[182 113 123 117 121 107 147 144  88 122 176 128 162 143 154 102 153 136] -> vibod
[150  88 105 112 148 124 136 141 144 118  85 103  57 105 103 145 136 117] -> ketuv
[ 96 145  95 105  89  84 112  96 129  69 115 105  58  92 110 154 163 119] -> zer
[141 131  96 103  82 153 141  97  73  77  77 123 174 160 142 100 114 163] -> seta
[115  87 127 163 136 168 114 119  83  82  78 124 144 135 132 108 116 113] -> zud
[ 95 129 133 113 141  98 161 150 130  69 122 142 104  71 102  95 102  65] -> geku
present: [105  58]	yes
find: [ 95 129 133 113 141  98 161 150 130  69 122 142 104  71 102  95 102  65]	geku

[109 159  81  89 146 175 179] = ketuv
[178 178 114  87 105  91  87] = kidu
[183  84 150 126 108  48  76] = gorus
[183 179 150 126 108 116  76] = Rediz
[106 102  90  98 110 172 151] = vibod
[112 185 109 131 127 144 182] = zud
[ 91 106 113  87  87 178 143] = temer
[109 159  81  89 146 167 179] = rigu
[114 143 106 178  91  87  87] = seta
[140 125  82 116 137 173  81] = zer
[ 90 149  85 138 125 158 126] = nafe
order: [143  87 106 178  87 114  91]	seta
order: [143 106 178  91  87  87 114]	seta
loc: [113]	temer, 3
both rigu Rediz: 	[179]

[121 145 175 106 120 137 131 136 151 117] : gorus
[151 137 106 145 120 117 131 175 137 121] : seta
[151 131 143 106 137 155 128 117 145 120] : temer
[198  95  79 151 114  99 113 131 115 112] : kidu
find: [151 137 106 145 120 117 131 175 137 121]	seta
order: [117 151 136 131 137 120 106 175 145 121]	gorus
order: [106 117 120 128 131 137 143 145 151 155]	temer
loc: [136]	gorus, 8
find: [151 131 143 106 137 155 128 117 145 120]	temer
order: [175 151 120 121 117 131 137 145 106 137]	seta

[124 132 121 119 102 110 155 131 152] = gorus
[111 121 124 155 131 119 152 119 102] = zer
[124 131 121 152 130 110 155 119 119] = kidu
loc: [132]	gorus, 2
find: [124 131 121 152 130 110 155 119 119]	kidu
present: [152 119 102]	yes
order: [152 131 155 110 102 119 121 132 124]	gorus
order: [124 131 155 110 121 119 102 152 132]	gorus
find: [111 121 124 155 131 119 152 119 102]	zer

[162 160 123  84 163 136 125 162 120 137 151 104 122 118 118 165 139 178
 114 119 141 144 162 116 119  97 185] -> vibod
[147  85 139 126 154 145 169 132 147 111 168 146 121 112  92  96 130 115
 178 155 126 133 115 105 112 138 127] -> zud
[ 77 111  87 108 101  99 144 147 107 174  67 113 114 118 135 113 119 156
 148 159 146  97 151 139 111 144 105] -> kidu
[154 153 146  89 119 122 139 152 154 157 122 151 142 149 160 148 160 164
 114  97 155 110 184 144 171 126 126] -> Rediz
[ 92 121 121 109  88  99 156 129 106 125 131 164 134 103 107  99 121 167
 140 174 111 146 125 117 151 114 168] -> seta
[119  85 119 183  71  84 145 139  67 159 107 125 144 111 153 130 123 141
 136 137 136  79 116 141 118 128 125] -> temer
[124 123 131 123 150 115 126 112 121 140 154 141 136 166 148 151 149 128
 171 150 147 122 133 162 147 172 121] -> geku
[143 131 127 127 140 110 115  95 113 139 145 132 125 137 125 154 132 135
 149 131 130 119 147 135 166 144 138] -> gorus
[142 155 127 142 105  94 132 123  83 130  82 157 113 148 135 144 111 121
 103 113 129 101 170 133 138 124 133] -> nafe
[106 143 120 201 129 108 155 108 114 101 150 129 140 117 125 149 113 124
 106 140 107 119 108 118 109 112 153] -> zer
[157 109 170 115 106 141 125 125 111 115  82 146  79 118  96 112  86 131
 161 139 141 128 127 103 110 139 106] -> ketuv
find: [ 92 121 121 109  88  99 156 129 106 125 131 164 134 103 107  99 121 167
 140 174 111 146 125 117 151 114 168]	seta
present: [126 112]	yes
order: [136  79 116 141 118 128 125 119  85 119 183  71  84 145 139  67 159 107
 125 144 111 153 130 123 141 136 137]	temer
present: [113 149]	no

[125 114 132 117 142 151 132 116 146 126 135 125] = ketuv
[135 121 108 134 122 137 140 148 131 143 112 129] = nafe
[130 116 129 147 130 112 142 132 120 132 124 157] = zud
[133 123 130 132 124 121 127 127 126 138 129 137] = gorus
[116 112 147 158 124 130 142 132 129 130 120 132] = kidu
[126 114 116 135 125 132 142 145 125 151 117 132] = seta
[150 107 119 153 135 121 124 101 126 158 108 156] = temer
[147  96 108 134  75 123  91  61 113 129 144 109] = rigu
[114 110 102 148 103 136 166 204 111 192 107 142] = geku
order: [124 157 130 116 129 147 130 112 142 132 120 132]	zud
present: [102 149]	no
order: [114 116 135 125 132 142 145 125 151 117 132 126]	seta
find: [135 121 108 134 122 137 140 148 131 143 112 129]	nafe

[141 148 145 120 124 106 119 130 127 127 116  85 137 139 133 103 122 135
  87 174 100 169 198 115 105 116 150 126 140 100 111 118 153 173 118 112
 143 141  94 125 143 137 129 153 108  94 147 140 143 104 153 129 156 131
 122 149 129 131] : kidu
[144 121 122 131 164 124 130 112  98 133 155 160 136 145 122 137 132 161
 126 111 115 150 120 126 157 138 125 117  92 120 132 167 131 118 131 131
 177 123 136 150 103 120 137 114 151 108 133 144 129 132  95 143 119 133
 156 180 149 125] : vibod
[148 126 137 131 165 117 125 123 111 133 146 137 140 135 120 130 124 155
 120 140 113 133 150 122 146 129 121 116  93 107 124 156 137 128 137 130
 164 120 132 149 114 123 142 123 140 118 133 132 133 109 106 143 129 142
 145 169 146 125] : zer
[118 116 117 142 140 132 137 132 120 133 143 165 130 120 109 129  93 149
 125 146 124 124 135 145 130 106 123 126 126 140 113 164 131 146 169 150
 128 121 120 137 123 146 155 142 123 133 111 107 133 137 140 129 122 133
 135 137 156 148] : nafe
[144 121 122 131 164 124 130 112  98 133 155 160 136 145 122 137 132 161
 126 111 115 150 120 126 157 138 125 117  92 120 132 167 131 118 131 131
 177 123 136 137 119 128 137 131 134  89 145 143 140 114 120 130 135 132
 134 169 135 129] : gorus
[143 129 137 134 146 120 131 118 112 133 134 128 134 134 122 121 121 150
 103 144 111 155 171 115 132 122 139 119 101 115 123 144 140 141 118 121
 159 139 120 143 120 127 140 127 133 100 130 129 131 107 120 135 131 131
 137 165 145 130] : rigu
[142 131 130 115 153 116 111 117 107 137 133 126 137 130 125 125 129 148
 118 139 109 146 144 119 139 132 127 111 101 103 125 163 138 135 129 133
 149 120 126 145 113 124 144 130 133 100 143 132 137 113 115 135 132 134
 139 174 137 128] : Rediz
[152 104 139 137 194 132 118 115  93 140 171 197 138 130 118 153 128 174
 151  91 121 146  97 141 184 137 102 119  61 126 145 181 117  89 136 147
 194  99 164 163  83 112 155  88 165 107 146 118 120 105  64 149 112 134
 166 200 162 128] : seta
[144 130 147 134 142 113 124 118 108 131 141 125 135 130 123 123 129 146
 114 147 109 154 168 112 130 123 136 114 114  98 121 146 144 144 114 115
 149 135 117 142 122 130 150 129 136  92 152 136 132 111 118 133 143 134
 144 163 138 133] : ketuv
order: [145 169 146 125 148 126 137 131 165 117 125 123 111 133 146 137 140 135
 120 130 124 155 120 140 113 133 150 122 146 129 121 116  93 107 124 156
 137 128 137 130 164 120 132 149 114 123 142 123 140 118 133 132 133 109
 106 143 129 142]	zer
find: [141 148 145 120 124 106 119 130 127 127 116  85 137 139 133 103 122 135
  87 174 100 169 198 115 105 116 150 126 140 100 111 118 153 173 118 112
 143 141  94 125 143 137 129 153 108  94 147 140 143 104 153 129 156 131
 122 149 129 131]	kidu
present: [143 165 130]	yes
present: [153 118]	no
find: [144 121 122 131 164 124 130 112  98 133 155 160 136 145 122 137 132 161
 126 111 115 150 120 126 157 138 125 117  92 120 132 167 131 118 131 131
 177 123 136 150 103 120 137 114 151 108 133 144 129 132  95 143 119 133
 156 180 149 125]	vibod

[ 95  86 156 162  86  70  80 154 111 172 122 147] -> vibod
[ 95 186 156 162  86  70  80 108 121 132 147 126] -> geku
[184 122 141 191 113 188 112 115 150  79 134 110] -> seta
[ 51 144  97 135 160 159 135 128 111  72 122  85] -> kidu
[ 85  72 159 135  51 122 160 111 128 143  97 135] -> temer
[ 78 134 191 141  78 115 112 113 150 110 122 188] -> zud
both kidu seta: 	[122]
both temer seta: 	[122]
order: [191 115 141 188 134 122 110 113  79 112 150 184]	seta
order: [110 122 188  78 134 191 141  78 115 112 113 150]	zud
order: [ 51  72  85  97 111 122 128 135 135 144 159 160]	kidu
present: [135 160 159 136]	no
loc: [79]	seta, 10

[ 87  53 162 123] -> Rediz
[100  79  91 127] -> geku
[ 87  94  71 128] -> gorus
[184  97 187 154] -> kidu
present: [ 88  53 162]	no
present: [ 53 162 122]	no

[112 109 118  71  71 156 103 155 122] -> ketuv
[167 136 103 198 113 128 111 150 146] -> kidu
[155 118 156  71 122 117 103 112  71] -> zud
[114 198 113 103 136 146 167 151 128] -> vibod
order: [136 103 198 113 128 111 150 146 167]	kidu
present: [155 118 156]	yes
both vibod ketuv: 	[103]
order: [122 155 103 156  71  71 118 109 112]	ketuv
find: [167 136 103 198 113 128 111 150 146]	kidu

